Below are the code and all the weights of a small trained network. Each question names an input and a target symbol and asks about switching units off, where a switched-off unit gives its printed mean instead of its output.

import numpy as np


def w(rows, s, z=0):
    codes = np.array(rows[::2]) - 128.0
    scale = np.full(codes.shape[1], s)
    scale[-1] = z or s
    return codes * scale


def norm(h):
    return h / np.sqrt((h * h).mean(-1, keepdims=True) + 1e-5)


def f(y):
    return np.maximum(y, 0)


def softmax(a):
    e = np.exp(a - a.max(-1, keepdims=True))
    return e / e.sum(-1, keepdims=True)


def log_softmax(a):
    a = a - a.max(-1, keepdims=True)
    return a - np.log(np.exp(a).sum(-1, keepdims=True))


def net(x, mask):
    ids = ['ΓΔΛαβζθστω'.index(c) for c in x.split()]
    T = len(ids)
    res = E[ids] + P[:T]
    r = norm(res)
    for j in range(2):
        rows = slice(2 * j, 2 * j + 2)
        q, k, v = (r @ M[0][rows].T for M in (Q, K, V))
        z = softmax(np.where(np.tri(T) > 0, q @ k.T / 2**0.5, -1e9)) @ v
        o = O[0][rows]
        res = res + np.where(mask[j], z, o[:, -1]) @ o[:, :-1]
    y = f(norm(res) @ A[0][:, :-1].T + A[0][:, -1])
    res = res + np.where(mask[2:10], y, B[0][:, -1]) @ B[0][:, :-1]
    return log_softmax(norm(res)[-1] @ U[:, :-1].T + U[:, -1])


Q, K, V, O, A, B = {}, {}, {}, {}, {}, {}
E = w([
[85,171,78,145,128,167],'Γ',
[108,116,109,129,159,143],'Δ',
[109,108,98,148,157,148],'Λ',
[161,2,243,100,59,147],'α',
[109,110,111,139,167,141],'β',
[73,175,121,147,139,191],'ζ',
[116,218,180,35,93,132],'θ',
[155,139,191,168,158,145],'σ',
[105,102,119,135,166,155],'τ',
[115,127,107,136,170,132],'ω',
],0.0092)
P = w([
[138,160,216,90,1,29],'0',
[172,174,165,81,77,86],'1',
[179,162,164,70,72,82],'2',
[224,162,128,80,95,118],'3',
[199,194,146,156,99,187],'4',
[197,168,144,195,94,158],'5',
[180,214,182,224,55,126],'6',
],0.0029)
Q[0] = w([
[47,191,137,108,100,176],'h1',
[173,198,201,253,45,158],'h1',
[164,111,107,14,138,104],'h2',
[164,3,44,84,179,93],'h2',
],0.007)
K[0] = w([
[193,190,156,133,105,114],'h1',
[254,145,104,109,160,180],'h1',
[75,139,142,165,75,113],'h2',
[39,97,147,85,82,38],'h2',
],0.0077)
V[0] = w([
[139,70,99,253,182,17],'h1',
[123,103,122,247,77,196],'h1',
[178,124,209,140,143,165],'h2',
[50,27,178,37,122,198],'h2',
],0.004)
O[0] = w([
[86,135,140,68,88,241,6],'h1',
[219,181,85,35,240,176,72],'h1',
[43,168,48,23,176,91,138],'h2',
[120,254,134,187,166,116,214],'h2',
],0.0047,0.0013)
A[0] = w([
[130,44,144,93,72,126,43],'n1',
[154,2,174,112,139,127,188],'n2',
[61,144,111,143,78,158,39],'n3',
[66,48,108,132,196,101,206],'n4',
[148,134,200,172,171,72,199],'n5',
[185,94,168,142,148,152,180],'n6',
[101,127,108,162,145,178,171],'n7',
[100,122,94,95,86,147,251],'n8',
],0.0067,0.0026)
B[0] = w([
[136,86,93,88,2,44,158],'n1',
[97,183,22,132,103,107,197],'n2',
[130,66,57,119,179,67,179],'n3',
[205,189,184,136,92,44,192],'n4',
[131,80,118,130,118,227,251],'n5',
[117,95,73,52,125,173,204],'n6',
[97,96,131,124,142,45,253],'n7',
[159,111,213,56,171,168,184],'n8',
],0.0055,0.0039)
U = w([
[233,149,147,199,55,96,27],'Γ',
[122,38,115,64,14,59,107],'Δ',
[254,118,112,111,170,142,5],'Λ',
[163,199,212,32,103,66,233],'α',
[171,115,37,89,115,145,63],'β',
[72,216,165,201,185,190,157],'ζ',
[86,62,133,233,72,164,211],'θ',
[106,93,132,7,173,252,171],'σ',
[107,227,135,133,160,103,76],'τ',
[25,8,170,95,182,87,151],'ω',
],0.0093,0.0018)

Each question gives the input, a string of symbols that net reads in full, and the target symbol t.
The units are the heads (2 rows each of Q, K, V and O) and the neurons (one row each of A and B). Each row of codes is followed by its name. A weight is (code - 128) times the scale printed after its matrix; where a second scale follows, it is the last column's (O, A, B and U).
mask holds one flag per unit, heads first, then neurons. A switched-off unit (its flag False) gives its mean, the last column of its rows in O or B, instead of its output. The means were averaged over made-up inputs and are rounded, as every weight is.
A unit's drop is (log p(t) with every unit on - log p(t) with that unit switched off) / (log p(t) with every unit on - log p(t) with every unit switched off).
The circuit of an input: a set's keep is (log p(t) with only the set's units on - log p(t) with every unit switched off) / (log p(t) with every unit on - log p(t) with every unit switched off). Starting from all 10 units, units are removed one at a time, each time the one whose removal leaves the highest keep (on an exact tie, the one counted first), for as long as the keep stays at least 0.8.
units of the circuit, in order: the units of the circuit, biggest drop first
unit that matters most: the unit with the biggest drop
k most important neurons: the k neurons with the biggest drops, biggest first
heads that matter: for each layer, one digit per head in row order, 1 if its drop is at least 0.15 and else 0, layers parted by /
input ζ Δ Λ ω ζ, target ω: heads that matter => 01
input ω β Γ, target ω: heads that matter => 00
input Δ Γ τ Δ, target θ: heads that matter => 11
input Γ σ Γ τ, target β: heads that matter => 11
input Δ τ β τ, target θ: heads that matter => 11
input ω ζ β β σ, target σ: units of the circuit, in order => n6, h2
input Γ ω ζ θ Δ θ τ, target Γ: unit that matters most => n4
input β ζ ζ β ζ β, target Λ: 2 most important neurons => n4, n2
input τ β σ β β, target ω: 2 most important neurons => n7, n2
input τ ω Γ τ σ, target σ: units of the circuit, in order => n6, n5
input τ β β ω β, target ω: units of the circuit, in order => h1, n7
input θ Δ α β, target Γ: units of the circuit, in order => n4, h1
input θ Δ β, target Γ: heads that matter => 00
input Γ β β, target β: units of the circuit, in order => h2, n2
input ω τ σ ω ω β, target α: units of the circuit, in order => n4, h2
input Δ τ β β, target θ: units of the circuit, in order => h2, h1
input σ Λ α σ θ Δ β, target α: unit that matters most => h2
input α β θ ω σ α β, target Δ: heads that matter => 11
input β θ β Δ, target ω: heads that matter => 11
input Λ ζ β, target σ: heads that matter => 10
input ζ α τ Γ ζ Λ, target ζ: units of the circuit, in order => h2
input ω β ω β ζ ζ τ, target ω: 2 most important neurons => n7, n1
input ζ β Λ σ ζ, target σ: 2 most important neurons => n8, n4
input τ Δ Γ Δ, target ζ: heads that matter => 01
input Δ β Γ ω σ ω τ, target Δ: heads that matter => 01
input ω ω τ, target Δ: heads that matter => 10
input Δ ζ ω τ, target θ: heads that matter => 11
input β β ω β ζ, target ω: unit that matters most => n3
input σ Γ ω β Γ, target ω: heads that matter => 01
input β σ τ Λ, target ω: heads that matter => 10
